[ 59  10 -12  40  27 -14  -5  20  10  -7 -10  16  30 -20   1  21  13  -6
 -16  24   6  28   6 -20 -13 -26  38 -16  45  -9 -23 -10  22  22 -12  29
  -7  32 -63  -1  -5  15 -10  34   4]  Q
[ 68 -23 -36  21  -1 -13  48 -66 -37  15 -12 -20 -17  46   1  -7  -6   9
 -13 -50  43  28  -9  25 -32  18 -48  -5  58   6   2  -3  -5 -27   4 -46
  15   8 -63  13 -20 -18   4 -41  18]  U
[ 30 -10  -9  -5  -8   0  19 -29 -20   6  -3  -9 -16  23   2 -10  -5   4
  -2 -24  15  28  -5  14  -7  13 -26   3  55   6   6   0  -7  -7   3 -22
   6 -19 -63   6  -6  -8   5 -21   4]  F
[ 18 -16   2 -24 -25   8  -2  -3   2  -1   1  13 -15  13  -8 -28 -15  12
  16   0 -14  28  -7  22  31  18 -27   7  57  15  10  -4   0  10   8  -9
  -1 -11 -63   6  -2 -16   9  -3 -16]  M
[ 82 -22 -37  32   4 -16  35 -42 -14   9 -16   2   5 -16   1  11  -7  12
  -5 -22  27  28  -7  18 -11   4 -25 -14  56   8 -10 -11  12  -8   3 -22
   9 -10 -63  13 -21 -17   3 -11   8]  P
[ 75   5 -15  38  24 -12  -5  22   7 -10 -14  29  26 -16   1  11  11   0
 -14  27   4  28   5 -14   4 -24  35 -16  47  -2 -23 -18  29 -34 -15  32
 -10  22 -63   5  -8  16  -5  41  -6]  L
[ 41 -22 -30  18  -6 -15  43 -61 -11  19  -5 -31  -3  37 -10  -1 -12   8
   2 -46  27  28 -10  20 -29  16 -45  -7  56   0   5   7 -14 -40  17 -49
  19   2 -63   3 -16 -30   0 -50  22]  N
[ 59 -34 -21 -19 -29   5  35 -57 -37   7 -10   8 -38  54  -3 -39 -19  20
   7 -40  18  28 -13  45  20  34 -68   7  64  24  14 -12  -1 -45   5 -45
   7  41 -63  20 -17 -24  14 -31 -12]  D
[ 32   0 -20  19  14 -11  38 -50 -37  13  -3 -32 -14  25  11  16   8  -6
 -23 -46  45  28  -1   1 -50   5 -18   0  51  -7   2   7 -15 -38  -3 -33
  13   4 -63   3  -9   1  -2 -39  27]  A
[ 44 -12 -10  -9  -8   4  22 -32 -38   0  -6   2 -28  31  10 -16   0   6
 -11 -27  24  28  -5  20  -5  16 -31   7  57  11   7  -8  -1 -11  -8 -20
   0   0 -63  14  -8   2   9 -13  -2]  Z
find: [ 32   0 -20  19  14 -11  38 -50 -37  13  -3 -32 -14  25  11  16   8  -6
 -23 -46  45  28  -1   1 -50   5 -18   0  51  -7   2   7 -15 -38  -3 -33
  13   4 -63   3  -9   1  -2 -39  27] | A
has: [-17 -24] | yes
has: [ 28   5 -14   3 -24] | no
has: [24 27 -5] | no
find: [ 75   5 -15  38  24 -12  -5  22   7 -10 -14  29  26 -16   1  11  11   0
 -14  27   4  28   5 -14   4 -24  35 -16  47  -2 -23 -18  29 -34 -15  32
 -10  22 -63   5  -8  16  -5  41  -6] | L
find: [ 59  10 -12  40  27 -14  -5  20  10  -7 -10  16  30 -20   1  21  13  -6
 -16  24   6  28   6 -20 -13 -26  38 -16  45  -9 -23 -10  22  22 -12  29
  -7  32 -63  -1  -5  15 -10  34   4] | Q
at: [-20  19] | A, 2

